Below are the code and all the weights of a small trained network. Each question names an input and a target symbol and asks about switching units off, where a switched-off unit gives its printed mean instead of its output.

import numpy as np


def w(rows, s, z=0):
    codes = np.array(rows[::2]) - 128.0
    scale = np.full(codes.shape[1], s)
    scale[-1] = z or s
    return codes * scale


def f(y):
    return np.maximum(y, 0)


def softmax(a):
    e = np.exp(a - a.max(-1, keepdims=True))
    return e / e.sum(-1, keepdims=True)


def log_softmax(a):
    a = a - a.max(-1, keepdims=True)
    return a - np.log(np.exp(a).sum(-1, keepdims=True))


def net(x, mask):
    ids = ['ΔΠαεηθτψω'.index(c) for c in x.split()]
    T = len(ids)
    res = E[ids] + P[:T]
    u = 0
    for l in range(2):
        r = res
        for j in range(3):
            rows = slice(2 * j, 2 * j + 2)
            q, k, v = (r @ M[l][rows].T for M in (Q, K, V))
            z = softmax(np.where(np.tri(T) > 0, q @ k.T / 2**0.5, -1e9)) @ v
            o = O[l][rows]
            res = res + np.where(mask[u + j], z, o[:, -1]) @ o[:, :-1]
        u += 3
        y = f(res @ A[l][:, :-1].T + A[l][:, -1])
        res = res + np.where(mask[u : u + 12], y, B[l][:, -1]) @ B[l][:, :-1]
        u += 12
    return log_softmax(res[-1] @ U[:, :-1].T + U[:, -1])


Q, K, V, O, A, B = {}, {}, {}, {}, {}, {}
E = w([
[148,8,38,136,85,114,136,92,66,68,111,121],'Δ',
[210,118,154,96,131,162,123,110,229,42,158,169],'Π',
[145,116,148,160,162,179,151,171,169,120,26,142],'α',
[192,115,95,98,138,178,211,213,177,127,151,200],'ε',
[172,191,95,128,139,137,127,104,181,103,65,221],'η',
[150,94,109,105,97,199,90,43,192,192,176,206],'θ',
[128,172,183,156,80,98,221,173,99,151,72,181],'τ',
[199,142,172,128,64,119,136,174,196,103,83,105],'ψ',
[127,112,160,28,111,84,109,181,125,174,163,144],'ω',
],0.012)
P = w([
[255,154,164,180,159,189,98,161,84,129,226,69],'0',
[91,169,99,137,93,129,96,162,135,134,116,170],'1',
[111,134,103,92,102,115,113,140,146,150,104,168],'2',
[111,111,122,85,106,111,125,127,165,160,101,164],'3',
[111,92,137,68,109,94,121,112,168,171,97,163],'4',
[120,73,139,57,112,83,119,97,184,187,86,168],'5',
[125,56,148,43,112,91,126,96,190,189,90,161],'6',
],0.0067)
Q[0] = w([
[89,182,114,198,154,164,86,113,95,80,224,60],'L0H1',
[117,97,191,104,114,96,191,218,137,220,101,68],'L0H1',
[151,51,90,83,88,97,134,156,124,93,103,160],'L0H2',
[115,161,140,133,115,178,76,167,138,77,215,77],'L0H2',
[83,111,95,152,125,119,114,112,47,81,135,46],'L0H3',
[251,72,108,52,28,106,122,142,200,124,25,255],'L0H3',
],0.0071)
K[0] = w([
[144,185,119,161,218,143,170,248,156,52,71,143],'L0H1',
[122,31,69,142,99,66,148,95,111,40,97,75],'L0H1',
[174,101,127,122,165,139,121,167,61,87,147,1],'L0H2',
[93,157,161,78,123,150,138,122,206,180,124,250],'L0H2',
[180,152,145,195,140,202,164,172,137,98,162,120],'L0H3',
[122,70,94,151,128,167,96,87,14,135,202,68],'L0H3',
],0.007)
V[0] = w([
[114,175,185,102,157,137,117,150,208,158,99,143],'L0H1',
[121,164,98,103,218,93,128,206,81,49,104,110],'L0H1',
[154,178,148,133,191,180,130,161,155,188,146,122],'L0H2',
[165,187,198,134,168,127,108,150,142,138,144,151],'L0H2',
[139,142,166,102,140,142,70,122,145,254,187,124],'L0H3',
[204,173,174,191,117,194,156,159,170,121,108,163],'L0H3',
],0.0068)
O[0] = w([
[136,86,157,144,83,171,134,187,105,107,67,96,196],'L0H1',
[152,99,180,166,156,95,110,144,131,77,100,218,10],'L0H1',
[162,151,129,119,116,163,121,99,75,152,80,180,202],'L0H2',
[158,117,106,113,139,167,135,100,49,125,132,157,219],'L0H2',
[121,188,147,125,12,160,60,136,127,101,61,129,254],'L0H3',
[255,160,160,170,84,97,187,104,176,103,110,113,169],'L0H3',
],0.0075,0.0038)
A[0] = w([
[33,161,168,156,175,106,135,164,162,171,105,135,154],'L0N1',
[97,167,120,140,113,130,112,149,108,131,70,125,41],'L0N2',
[136,133,122,120,121,117,99,114,78,101,123,152,41],'L0N3',
[149,111,133,114,121,125,150,135,185,79,188,101,179],'L0N4',
[2,105,98,128,160,103,129,111,142,126,115,117,3],'L0N5',
[155,87,126,161,122,146,144,116,67,122,80,94,182],'L0N6',
[92,114,140,124,64,153,131,137,110,109,82,146,139],'L0N7',
[160,123,124,128,184,126,127,46,153,69,155,164,120],'L0N8',
[152,99,152,136,79,91,124,117,102,151,103,86,201],'L0N9',
[159,103,119,145,104,125,104,84,160,89,94,96,123],'L0N10',
[125,148,129,137,130,139,203,155,107,165,146,157,142],'L0N11',
[104,158,150,106,136,76,144,157,155,163,140,88,38],'L0N12',
],0.0094,0.0018)
B[0] = w([
[121,72,109,30,90,151,16,114,149,199,178,80,151],'L0N1',
[176,120,221,148,75,155,133,114,131,134,178,122,182],'L0N2',
[110,139,91,138,99,174,133,105,132,124,131,105,148],'L0N3',
[197,99,148,105,82,116,133,154,187,179,150,87,165],'L0N4',
[187,108,91,197,54,137,210,142,144,46,255,179,156],'L0N5',
[79,157,51,151,114,133,121,141,116,53,94,170,179],'L0N6',
[105,154,145,94,129,141,57,107,136,97,83,71,254],'L0N7',
[135,63,176,141,140,70,83,72,205,155,104,119,167],'L0N8',
[50,190,79,112,115,102,131,154,132,103,129,111,197],'L0N9',
[84,161,106,163,143,118,93,144,222,127,102,129,195],'L0N10',
[178,144,128,136,85,152,103,94,47,101,100,130,157],'L0N11',
[117,131,100,85,83,190,92,119,131,167,171,204,149],'L0N12',
],0.0074,0.0069)
Q[1] = w([
[90,76,86,142,173,92,120,133,159,148,182,144],'L1H1',
[127,210,198,168,159,121,95,86,122,133,50,135],'L1H1',
[167,110,166,112,207,169,129,109,115,231,204,141],'L1H2',
[154,118,112,57,77,139,134,131,223,161,150,140],'L1H2',
[128,147,124,127,84,160,78,83,180,129,109,133],'L1H3',
[166,252,205,97,72,211,98,180,114,94,22,117],'L1H3',
],0.011)
K[1] = w([
[165,120,127,254,131,89,151,122,147,60,134,128],'L1H1',
[99,143,123,59,161,143,66,130,154,164,70,168],'L1H1',
[202,88,150,144,82,151,163,91,141,62,70,100],'L1H2',
[88,36,34,105,76,63,139,100,136,115,165,126],'L1H2',
[74,70,71,117,154,97,143,99,140,174,154,109],'L1H3',
[31,95,127,33,111,169,96,113,107,240,121,82],'L1H3',
],0.0093)
V[1] = w([
[150,139,106,91,121,132,178,91,44,163,152,239],'L1H1',
[184,150,203,103,110,109,167,131,169,212,175,164],'L1H1',
[134,109,107,118,114,193,139,160,130,141,198,254],'L1H2',
[71,178,74,160,108,154,123,119,72,75,86,198],'L1H2',
[159,95,104,190,179,195,127,67,188,112,88,207],'L1H3',
[111,169,124,163,128,107,233,196,100,92,67,122],'L1H3',
],0.0077)
O[1] = w([
[181,102,75,179,150,216,116,130,184,120,88,242,45],'L1H1',
[92,84,83,201,198,104,42,66,136,93,193,145,135],'L1H1',
[108,4,141,60,39,148,114,151,141,46,108,137,117],'L1H2',
[85,113,62,6,164,89,168,49,80,95,69,74,169],'L1H2',
[3,130,135,132,145,199,252,140,128,201,116,137,81],'L1H3',
[183,112,81,131,199,118,123,163,44,213,68,115,2],'L1H3',
],0.0065,0.0057)
A[1] = w([
[105,83,94,95,120,161,148,183,130,195,99,178,194],'L1N1',
[59,137,159,147,195,161,191,180,53,192,91,94,2],'L1N2',
[123,98,107,53,181,110,161,130,29,182,27,131,123],'L1N3',
[110,173,77,116,186,63,121,118,108,192,129,57,136],'L1N4',
[175,118,145,119,125,111,46,127,102,85,112,132,57],'L1N5',
[22,183,178,82,122,108,100,63,142,88,129,86,55],'L1N6',
[201,208,98,136,151,125,96,105,121,110,88,121,148],'L1N7',
[164,119,107,114,228,74,108,26,13,118,121,84,19],'L1N8',
[103,166,86,153,212,154,132,43,146,175,80,206,107],'L1N9',
[75,155,155,155,163,141,190,133,126,155,136,124,130],'L1N10',
[106,102,162,132,121,91,155,154,157,112,126,255,38],'L1N11',
[194,130,80,128,154,162,99,146,151,136,63,174,107],'L1N12',
],0.0072,0.0023)
B[1] = w([
[157,127,93,96,134,150,36,113,134,88,47,146,170],'L1N1',
[54,135,181,43,180,114,38,231,96,63,152,117,164],'L1N2',
[145,163,165,254,138,238,101,61,160,82,242,114,192],'L1N3',
[148,189,135,204,192,115,159,178,88,193,175,48,158],'L1N4',
[81,97,148,115,174,75,143,174,110,153,102,191,227],'L1N5',
[217,74,69,173,173,153,180,143,85,116,186,143,252],'L1N6',
[52,68,181,70,123,58,192,130,110,95,160,99,217],'L1N7',
[56,18,189,104,14,108,75,12,50,200,67,120,144],'L1N8',
[83,202,56,141,158,88,112,63,174,172,50,169,167],'L1N9',
[139,95,170,110,157,78,111,166,96,55,114,180,156],'L1N10',
[128,118,140,151,173,72,123,115,45,181,114,145,152],'L1N11',
[174,84,97,108,134,100,110,219,53,215,159,97,179],'L1N12',
],0.0064,0.012)
U = w([
[123,66,90,169,213,81,230,109,94,60,187,182,2],'Δ',
[127,152,209,228,107,119,131,146,172,160,169,211,103],'Π',
[92,170,133,158,218,186,65,164,126,84,143,124,50],'α',
[252,125,56,196,173,159,119,190,106,151,122,191,61],'ε',
[49,195,71,133,157,47,139,36,178,167,70,211,159],'η',
[150,164,70,98,20,249,179,62,198,66,122,92,203],'θ',
[92,89,157,167,93,121,100,40,61,197,108,113,29],'τ',
[141,191,110,120,117,73,195,192,137,225,117,69,122],'ψ',
[60,56,175,25,102,6,77,179,114,71,78,182,235],'ω',
],0.0039,0.0031)

Each question gives the input, a string of symbols that net reads in full, and the target symbol t.
The units are the heads (2 rows each of Q, K, V and O) and the neurons (one row each of A and B). Each row of codes is followed by its name. A weight is (code - 128) times the scale printed after its matrix; where a second scale follows, it is the last column's (O, A, B and U).
mask holds one flag per unit, layer by layer, with each layer's heads first. A switched-off unit (its flag False) gives its mean, the last column of its rows in O or B, instead of its output. The means were averaged over made-up inputs and are rounded, as every weight is.
A unit's drop is (log p(t) with every unit on - log p(t) with that unit switched off) / (log p(t) with every unit on - log p(t) with every unit switched off).
The circuit of an input: a set's keep is (log p(t) with only the set's units on - log p(t) with every unit switched off) / (log p(t) with every unit on - log p(t) with every unit switched off). Starting from the 12 units with the biggest drops (on a tie, the unit counted first), units are removed one at a time, each time the one whose removal leaves the highest keep (on an exact tie, the one counted first), for as long as the keep stays at least 0.8.
units of the circuit, in order: the units of the circuit, biggest drop first
top k neurons: the k neurons with the biggest drops, biggest first
which heads matter: for each layer, one digit per head in row order, 1 if its drop is at least 0.15 and else 0, layers parted by /
drop when u is switched off: that unit's drop, to one decimal
input η Π ω θ ψ, target θ: units of the circuit, in order => (L0H1 L1H3 L1N5)
input α ω θ ω ω Δ, target α: which heads matter => 001 / 001
input Π Δ η, target Δ: top 2 neurons => (L0N8 L1N6)
input ω Δ Π ε, target θ: which heads matter => 001 / 110
input η ω α η, target ω: units of the circuit, in order => (L1H3 L1N7 L1N3)
input α Δ ω θ ω τ ψ, target α: which heads matter => 001 / 001
input Δ ε ω η ε θ α, target Π: which heads matter => 111 / 010
input ω η Π τ ω Δ ω, target θ: top neuron => (L0N5)
input ω Π Δ α ψ, target θ: top 2 neurons => (L1N3 L0N1)
input τ ω ω ω Π Δ α, target ε: which heads matter => 011 / 101
input η θ α, target θ: which heads matter => 000 / 001
input ω Δ ε τ, target θ: top 3 neurons => (L0N1 L1N3 L0N5)
input α ω θ, target θ: which heads matter => 000 / 001
input η ψ α τ, target τ: top 2 neurons => (L1N8 L1N3)
input θ ω Δ, target ψ: which heads matter => 010 / 100
input ψ Δ θ ω θ Π, target τ: top 2 neurons => (L1N8 L0N6)
input Π η η Π ψ, target ψ: top 2 neurons => (L0N9 L1N4)
input θ η α ε α η, target θ: top neuron => (L1N5)
input ψ ψ ω Δ, target τ: which heads matter => 001 / 101
input α Π η ε, target ε: which heads matter => 001 / 100
input α ε θ Δ ε, target α: top 2 neurons => (L1N3 L1N2)
input θ τ ψ ψ ε α ε, target θ: top neuron => (L1N5)
input Π Δ α ω θ α η, target Δ: top 3 neurons => (L0N8 L1N6 L0N4)
input ω α α Δ Δ θ Π, target θ: top 2 neurons => (L1N5 L1N7)
input θ ε ω θ Π η, target θ: drop when L0H1 is switched off => 0.7
input Π ω η Δ α ω, target Δ: drop when L0H3 is switched off => 0.5
input α η Δ η η θ, target α: drop when L0H3 is switched off => 1.6
input Δ Π α τ τ θ, target Π: drop when L0H1 is switched off => 0.6
